Below is a small trained network, with its code and all its weights. Each question gives an input and a class and asks what happens when units are switched off, that is, made to give their printed mean instead of their output.

import numpy as np


def w(rows, s, z=0):
    codes = np.array(rows[::2]) - 128.0
    scale = np.full(codes.shape[1], s)
    scale[-1] = z or s
    return codes * scale


def f(y):
    return np.maximum(y, 0)


def log_softmax(a):
    a = a - a.max(-1, keepdims=True)
    return a - np.log(np.exp(a).sum(-1, keepdims=True))


def net(x, mask):
    res = np.array(x, float).reshape(1, 4) / 4 @ E
    y = f(res @ A[0][:, :-1].T + A[0][:, -1])
    res = res + np.where(mask, y, B[0][:, -1]) @ B[0][:, :-1]
    return log_softmax(res[-1] @ U[:, :-1].T + U[:, -1])


A, B = {}, {}
E = w([
[221,4,219,45],'x0',
[148,255,153,39],'x1',
[85,118,75,63],'x2',
[232,148,8,144],'x3',
],0.0066)
A[0] = w([
[40,97,162,121,109],'N0',
[56,136,215,126,96],'N1',
[183,205,183,147,123],'N2',
[83,29,80,193,118],'N3',
[92,107,154,112,153],'N4',
[56,200,91,179,138],'N5',
[233,99,14,98,109],'N6',
[115,106,128,146,255],'N7',
[51,95,192,86,94],'N8',
[189,99,157,120,76],'N9',
[197,52,174,20,108],'N10',
[84,163,93,10,138],'N11',
],0.013,0.0093)
B[0] = w([
[146,148,125,167,169],'N0',
[173,161,77,142,179],'N1',
[189,84,130,124,173],'N2',
[198,78,101,110,219],'N3',
[137,149,150,139,168],'N4',
[82,71,144,177,225],'N5',
[158,190,147,191,226],'N6',
[113,158,254,112,236],'N7',
[145,177,107,148,180],'N8',
[117,95,113,163,165],'N9',
[74,83,123,159,251],'N10',
[187,78,179,152,201],'N11',
],0.026,0.011)
U = w([
[125,207,71,204,154],'0',
[2,47,94,185,92],'1',
[217,26,119,74,144],'2',
[123,109,166,118,255],'3',
[47,182,245,24,115],'4',
[106,126,62,73,50],'5',
],0.0082,0.0062)

Each question gives the input, the list of numbers given to net, and the class t.
The units are the neurons (one row each of A and B). Each row of codes is followed by its name. A weight is (code - 128) times the scale printed after its matrix; where a second scale follows, it is the last column's (A, B and U).
mask holds one flag per neuron, in row order. A switched-off neuron (its flag False) gives its mean, the last column of its row in B, instead of its output. The means were averaged over made-up inputs and are rounded, as every weight is.
A unit's drop is (log p(t) with every unit on - log p(t) with that unit switched off) / (log p(t) with every unit on - log p(t) with every unit switched off).
The circuit of an input: a set's keep is (log p(t) with only the set's units on - log p(t) with every unit switched off) / (log p(t) with every unit on - log p(t) with every unit switched off). Starting from all 12 units, units are removed one at a time, each time the one whose removal leaves the highest keep (on an exact tie, the one counted first), for as long as the keep stays at least 0.8.
circuit, biggest first: the units of the circuit, biggest drop first
unit that matters most: the unit with the biggest drop
top k neurons: the k neurons with the biggest drops, biggest first
drop of u: that unit's drop, to one decimal
input [-8,3,1,-1], class 1: unit that matters most -> N5
input [0,7,-6,-8], class 0: top 3 neurons -> [N1; N8; N3]
input [-6,-5,-8,6], class 3: circuit, biggest first -> [N7; N1]
input [8,7,5,4], class 1: top 2 neurons -> [N10; N3]
input [0,-5,-3,-2], class 2: top 3 neurons -> [N3; N6; N10]
input [8,6,2,-7], class 1: top 2 neurons -> [N10; N6]
input [6,-8,8,-8], class 0: top 4 neurons -> [N8; N0; N1; N11]
input [4,7,-3,-8], class 0: top 2 neurons -> [N8; N1]
input [1,8,6,5], class 2: top 3 neurons -> [N11; N7; N2]
input [-4,5,-2,1], class 2: top 4 neurons -> [N10; N2; N6; N7]
input [-8,7,2,-7], class 1: top 3 neurons -> [N5; N6; N3]
input [-1,6,-2,-5], class 2: circuit, biggest first -> [N6; N2]
input [-2,2,0,0], class 4: circuit, biggest first -> [N3; N10; N1]
input [-6,-8,8,-6], class 2: circuit, biggest first -> [N3]
input [5,2,-2,5], class 0: top 3 neurons -> [N6; N5; N11]
input [-7,7,7,4], class 1: top 3 neurons -> [N5; N3; N7]
input [2,-3,4,8], class 0: drop of N6 -> 1.1
input [-4,-8,-7,-2], class 2: drop of N10 -> 0.1
input [-6,-8,-3,-4], class 2: drop of N3 -> 1.7
input [4,0,5,-7], class 0: unit that matters most -> N8
